In the rows, 128 means zero.
Each row is followed by its group and then its class within the group.
[118 152  61 132 114 107 116 111 106 128 128 133 145 157 129 117 113  38
 147  95 102 102 124 116 160 106  88 123 152 104 131 106 147 170 103 104
 133 115 132 110 160 137 129 122 114 113 142] : <8>.Limiz
[103 145  67 181 110 116 122 126 107 135 123 119 141 158 132 131 109 112
 144 105 121 101  95 110 138 113 120 122 143 102 127  60 142 171  95 105
 117 111 139  87 130 118 111 100  90 115 142] : <8>.Daza
[127 147  94 160 146 107 134 126 126 120 140 137 154 148 122 136 124  76
 144 134 138 118 119 128 120 106 119 102 131 126 190  17 112 136  79 117
 142  93 145 125 136 121 127 122 132 103 151] : <16>.Rus
[115 126  68 137 127 113 125 130 124 131 135 140 162 150 123 121 115 111
 140 126 103 124 115 104 137 122 116 123 157 109  86 154 148 150 106 111
 125 133 145 129 119 126 136 115 126 120 128] : <8>.Limiz
[127 136  96 133 141  97 139 127 121 108 140 137 165 137 128 129 129 118
 152 132 134 129 110 171 139 103 118 106 145 121 150  63 129  52  73 119
 147 100 132 131 116 118 119 118 137 120 159] : <16>.mas
[122 138  94 151 121 109 131 124 125 128 120 128 143 139 125 140 126  85
 141 129 135 129 104 126 121  98 115 101 129 128 184  32 115 139  92 114
 144 109 107 131 130 118 122 116 126 108 139] : <16>.Rus
[112 145  71 140 115 102 117 123 109 132 132 135 154 139 129 127 114 110
 136  98 114 107 132 125 140 123 105 118 166 121 120  87 143 164 126 131
 130 125 146 126 116 114 126 129 119 121 135] : <8>.Limiz
[112 156  61 161 111 106 131 119  99 147 110 130 134 163 135 133 112 116
 166  98 120 109 120 119 135 110  99 110 144  87 146  84 136 170  97  99
 130 118 133  99 113 117 121 132 120 114 133] : <8>.Daza
[107 129  55 168 111 101 121 104 107 143 132 127 134 155 123 128 106 128
 157  94 125 106 113 111 140 117 119 111 162 100  99  66 159 174 118  98
 127 119 129 106  98 126 123 129 121 120 133] : <8>.Limiz
[119 173  72 127 110 100 128 117  98 138 133 130 151 159 134 127 117 106
 147 106 115  96 131 140 129 122 112 127 168 110 132 112 141 164  94 103
 134 113 122 128 126 134 121 124 116 113 127] : <8>.Daza
[125 138  46 129 116 108 117 108 110 139 120 150 150 157 129 135 114 116
 148 108 111 114 117 115 143 115 111 125 159 103  72 135 159 164 119 108
 123 129 133 121 111 133 124 129 134 122 129] : <8>.Limiz
[124 162 101 153 115 116 133 132 122 121 134 145 162 151 120 142 139  83
 140 154 144 126 124 137 128 106 124 107 126 138 181  55  84 131  71 113
 135  92 107 119 141 105 126 147 137 106 132] : <16>.mas
[116 132 110 139 121  97 129 135 127 120 133 141 160 137 136 138 140  71
 138 146 132 117 125 127 127 107 118 102 111 115 196   4  93 133  89 116
 150  98 128 134 162 122  95 106 139 112 151] : <16>.Rus
[111 147  65 137 121 107 129 109 114 149 130 127 141 153 130 129 123  75
 159  99 121 107 126 127 132 114  96 120 143  97 163  96 145 162 112  98
 127 112 131 103 132 143 125 113 117 125 137] : <8>.Daza
[115 165  89 158 117  78 128 135 117 115 127 144 175 152 125 142 141  55
 145 144 114 122 136 123 132  92 117 119 134 132 199   7  98 136  75  96
 125  97 134 124 142 116 123 109 150 107 150] : <16>.Rus
[120 145  55 146 101 102 128 113 114 127 129 156 145 156 139 118 105 104
 139 109 118 111 119 113 122 122 125 132 158  98 104  33 156 172  82  95
 118 121 127 120 123 108 119 121 128 111 132] : <8>.Limiz
[116 133 116 178 126 112 135 138 131 118 126 129 130 139 115 140 125  78
 131 141 125 121 142 118 127 115 123 103 121 108 222  10 103 131 100 119
 132 105 136 142 134 120 123 115 132 121 150] : <16>.Rus
[112 148  45 138 121 117 118 115 112 139 130 133 152 159 125 120 107  65
 147 103 112 115 122 122 138 114 124 122 152  91 119  90 154 168 107 105
 124  99 135 102 128 160 134 121 105 126 129] : <8>.Limiz
[120 148  61 120 111 101 120 108 109 146 144 126 170 163 128 132 117 138
 148 102 109 106 122 123 136 120 120 125 149 120 133  75 169 156 109 103
 125 119 130 112 113 131 133 117 128 114 134] : <8>.Limiz
[114 133  67 160 126  95 118 125 112 144 122 127 165 147 125 123 117  78
 135 111 111 100 123 128 120 112 113 107 158 124 140 112 159 155 101 115
 127 132 134 122 135 105 118 122 118 109 137] : <8>.Limiz
[124 148  88 166 138  99 130 133 128 124 143 136 148 163 122 134 114  94
 157 113 137 116 113 120 115 107 115 112 127 121 152  67 101 137  59  81
 149 100 133 121 101 144 132 103 147 119 144] : <16>.mas
[114 151  97 148 148  94 138 134 126 122 146 138 147 146 123 138 129 123
 142 141 133 125 114 133 132  98 129  97 141 126 157  48 119 111  97 107
 133 109 116 135 102 123 121 117 156 123 144] : <16>.mas

Each row is followed by its group and then its class within the group.
[125 126 107 129  96 112 126 129 121 131 132 134 125 111  99 118 179 137
 159 143  95 136 147 118 104 137 122  59 128 112 115 145 130 114 143 156
 130 116 154 131  94 122 124 159 132 131  98] : roze.bel
[119 139 129 133 114 103 135 146 112 149 123 125 141 112 111 115 166 150
 160 177 103 123 156 123 122 136 133  45  85 121 103 144 127 102 133 176
 133 102 149 130 100 122 116 147 127 134 122] : roze.ved
[149 131 104 123 133 106 112 142  93 141 108 142 143 119 135 127 180 112
 148 170  98 142 139  93 140 145 137  68  84 142 126  97 150  94 130 147
 149 113 160 145 112 113 130 148 127 134 103] : roze.nedol
[111 117 142 110 156 137 157 136 123 145 143 126 117  94 123 120 140 142
  98 137 119 100 151 174 115 120 146 135  88 128 106 178 114  82 109 164
 134 115 149 101  78 135 129 112 136 128 129] : rop.tad
[141 141 123 136  95 112 128 144 100 145 124 131 109 116  88 120 181 143
 164 138  95 103 141 111 108 154 135  46 107 143 108 166 138 125  95 179
 164 103 146 104  99 141 141 139 121 120  88] : roze.nedol
[108 112 117 121 152 120 158 145 116 168 140 131 130  88 117 120 174 144
 104 156 107 106 167 162 107 118 151 102  82 116 105 152 113  77 132 176
 137 103 155 138  75 125 123 106 147 123 131] : rop.Doko
[137 141 114 127 116 107 137 143 116 146 130 137 136 125 116 120 168 132
 157 153 101 122 143 114 127 144 130  85 113 127 116 134 135 117 124 138
 135 113 149 119 117 128 129 139 121 129  99] : roze.nedol
[119 123 131 124 146 128 158 152 110 142 137 115 129 112 116 129 136 153
 104 131 127  91 131 155 111 132 154 123 114 137 121 153 124 101  99 150
 143 115 132 109  99 131 131  95 122 114 135] : rop.tad
[152 138 120 115 124 109 118 123  99 157 113 146 129 121 137 120 181 132
 162 175  94 115 158  98 137 139 122  67  80 126 113 135 127 106 122 166
 142 110 155 116 117 133 130 147 145 138  92] : roze.ved
[136 134 109 118 113 110 143 138 115 145 131 132 133 107 114 122 181 137
 147 157  87 124 154 131 105 138 133  68 120 130 116 140 131  94 124 155
 132 104 153 118  89 118 123 138 125 120  93] : roze.nedol
[130 133  97 131 103 117 135 127 105 131 134 128 134 100 109 129 170 126
 163 160  77 140 149 131 109 143 129  50 129 134 116 141 136  76 142 127
 109 124 167 119  79 125 115 152 109 120 105] : roze.bel
[105 115 132 120 164 136 163 133 117 150 148 122 137  96 137 126 140 136
 110 175 108 110 158 180 123 116 141 116  95 124 106 153 116  51 131 145
 113 125 163 108  72 125 113 108 124 138 146] : rop.Fol
[133 138 126 114 128 106 142 141 119 149 129 121 136 108 123 126 176 135
 150 181  89 135 149 129 114 142 131  48  93 144 115 143 124  85 116 169
 134 111 159 103  83 116 117 149 112 130  99] : roze.ved
[124 135 125 118 146 117 154 140 113 149 137 124 134 109 130 125 157 140
 113 158 111 112 148 150 111 134 147 106 103 134 117 147 127  85 111 159
 139 111 142 112  92 126 123 109 128 125 130] : rop.tad
[129 130 138 107 156 134 151 146 115 150 136 132 123 119 139 125 146 131
 113 156 108 102 145 147 136 148 138 129  70 144 104 164 128  85  87 148
 147 124 156  97  92 128 142 113 121 137 116] : rop.tad
[116 117 132 106 163 124 148 134 125 147 149 123 126  98 144 134 152 131
  98 159 115 111 149 178 118 119 137 118  81 130 118 155 107  67 121 162
 128 115 152 109  83 126 128 116 140 131 129] : rop.Fol
